Here is a tiny trained network, its code and every weight. The questions are about switching its units off for an input and a class, where a switched-off unit gives its printed mean instead of its output.

import numpy as np


def w(rows, s, z=0):
    codes = np.array(rows[::2]) - 128.0
    scale = np.full(codes.shape[1], s)
    scale[-1] = z or s
    return codes * scale


def f(y):
    return y / 2 * (1 + np.tanh(0.7978845608 * (y + 0.044715 * y**3)))


def log_softmax(a):
    a = a - a.max(-1, keepdims=True)
    return a - np.log(np.exp(a).sum(-1, keepdims=True))


def net(x, mask):
    res = np.array(x, float).reshape(1, 6) / 4 @ E
    y = f(res @ A[0][:, :-1].T + A[0][:, -1])
    res = res + np.where(mask, y, B[0][:, -1]) @ B[0][:, :-1]
    return log_softmax(res[-1] @ U[:, :-1].T + U[:, -1])


A, B = {}, {}
E = w([
[107,112,148,116,137,142,142,161,77,166],'x0',
[128,59,39,182,120,68,178,75,177,129],'x1',
[152,65,70,6,93,222,91,122,109,47],'x2',
[128,114,136,156,100,155,125,122,157,120],'x3',
[153,131,141,123,122,153,141,148,67,200],'x4',
[184,67,218,51,179,108,212,101,145,131],'x5',
],0.013)
A[0] = w([
[131,197,150,123,98,183,2,176,81,56,255],'n1',
[138,106,28,144,92,162,155,147,132,124,135],'n2',
[103,213,71,205,143,141,67,157,120,139,180],'n3',
[42,240,104,232,158,105,129,150,135,182,228],'n4',
[86,116,6,87,75,159,36,139,101,144,131],'n5',
[140,183,252,119,130,107,99,131,151,115,229],'n6',
[167,142,164,33,187,237,113,47,130,90,159],'n7',
[233,45,95,43,146,115,237,125,156,117,181],'n8',
],0.0083,0.0043)
B[0] = w([
[77,175,142,91,96,76,47,64,163,246,232],'n1',
[163,67,130,149,129,108,98,130,31,117,179],'n2',
[96,162,85,120,52,180,77,189,99,106,216],'n3',
[114,160,152,159,124,189,204,135,127,35,251],'n4',
[180,23,94,137,138,42,79,101,162,98,215],'n5',
[154,158,187,59,186,154,102,239,222,185,195],'n6',
[78,200,106,116,127,188,99,192,94,154,221],'n7',
[105,163,124,181,103,128,203,128,112,94,246],'n8',
],0.011,0.017)
U = w([
[41,196,141,94,83,206,105,122,106,92,167],'0',
[100,107,101,147,52,173,191,90,67,1,205],'1',
[88,122,122,102,120,79,71,54,142,198,18],'2',
[158,12,94,129,135,72,96,82,103,81,5],'3',
[221,120,197,82,208,146,127,145,181,135,132],'4',
[123,127,193,210,131,53,220,51,189,147,144],'5',
],0.0094,0.0017)

Each question gives the input, the list of numbers given to net, and the class t.
The units are the neurons (one row each of A and B). Each row of codes is followed by its name. A weight is (code - 128) times the scale printed after its matrix; where a second scale follows, it is the last column's (A, B and U).
mask holds one flag per neuron, in row order. A switched-off neuron (its flag False) gives its mean, the last column of its row in B, instead of its output. The means were averaged over made-up inputs and are rounded, as every weight is.
A unit's drop is (log p(t) with every unit on - log p(t) with that unit switched off) / (log p(t) with every unit on - log p(t) with every unit switched off).
The circuit of an input: a set's keep is (log p(t) with only the set's units on - log p(t) with every unit switched off) / (log p(t) with every unit on - log p(t) with every unit switched off). Starting from all 8 units, units are removed one at a time, each time the one whose removal leaves the highest keep (on an exact tie, the one counted first), for as long as the keep stays at least 0.8.
circuit, biggest first: the units of the circuit, biggest drop first
unit that matters most: the unit with the biggest drop
k most important neurons: the k neurons with the biggest drops, biggest first
drop of u: that unit's drop, to one decimal
input [2,6,2,2,-2,-5], class 3: unit that matters most -> n5
input [7,4,1,-1,5,7], class 1: 3 most important neurons -> (n1; n6; n8)
input [7,-5,-7,-2,6,1], class 4: 2 most important neurons -> (n6; n7)
input [3,-6,4,5,-3,0], class 2: circuit, biggest first -> (n1; n4)
input [3,-6,0,4,1,7], class 4: 3 most important neurons -> (n6; n3; n4)
input [4,-7,3,-4,3,0], class 2: 4 most important neurons -> (n1; n4; n3; n8)
input [5,1,-3,6,-3,-1], class 1: 3 most important neurons -> (n1; n7; n6)
input [-8,-8,-1,-2,-6,6], class 4: 2 most important neurons -> (n6; n3)
input [5,-7,8,3,-4,0], class 2: 3 most important neurons -> (n1; n5; n4)
input [7,1,-8,-2,6,0], class 1: 3 most important neurons -> (n4; n1; n7)
input [-4,0,-6,-2,8,5], class 4: 3 most important neurons -> (n6; n1; n8)
input [1,-6,4,-1,5,0], class 2: 3 most important neurons -> (n1; n4; n3)
input [-8,1,6,3,-5,-6], class 3: 2 most important neurons -> (n5; n2)
input [-2,2,-3,-4,3,-7], class 1: unit that matters most -> n4
input [-6,4,3,-1,6,0], class 3: 2 most important neurons -> (n4; n3)
input [-7,4,-2,2,-8,-1], class 1: drop of n1 -> 0.4
input [6,-5,5,8,-2,-8], class 2: drop of n1 -> 0.5
input [2,3,-1,0,-8,-1], class 1: drop of n6 -> 0.2
input [4,6,-1,-7,0,-6], class 1: drop of n4 -> 0.3
input [-3,5,7,-5,-7,-2], class 3: circuit, biggest first -> (n5)
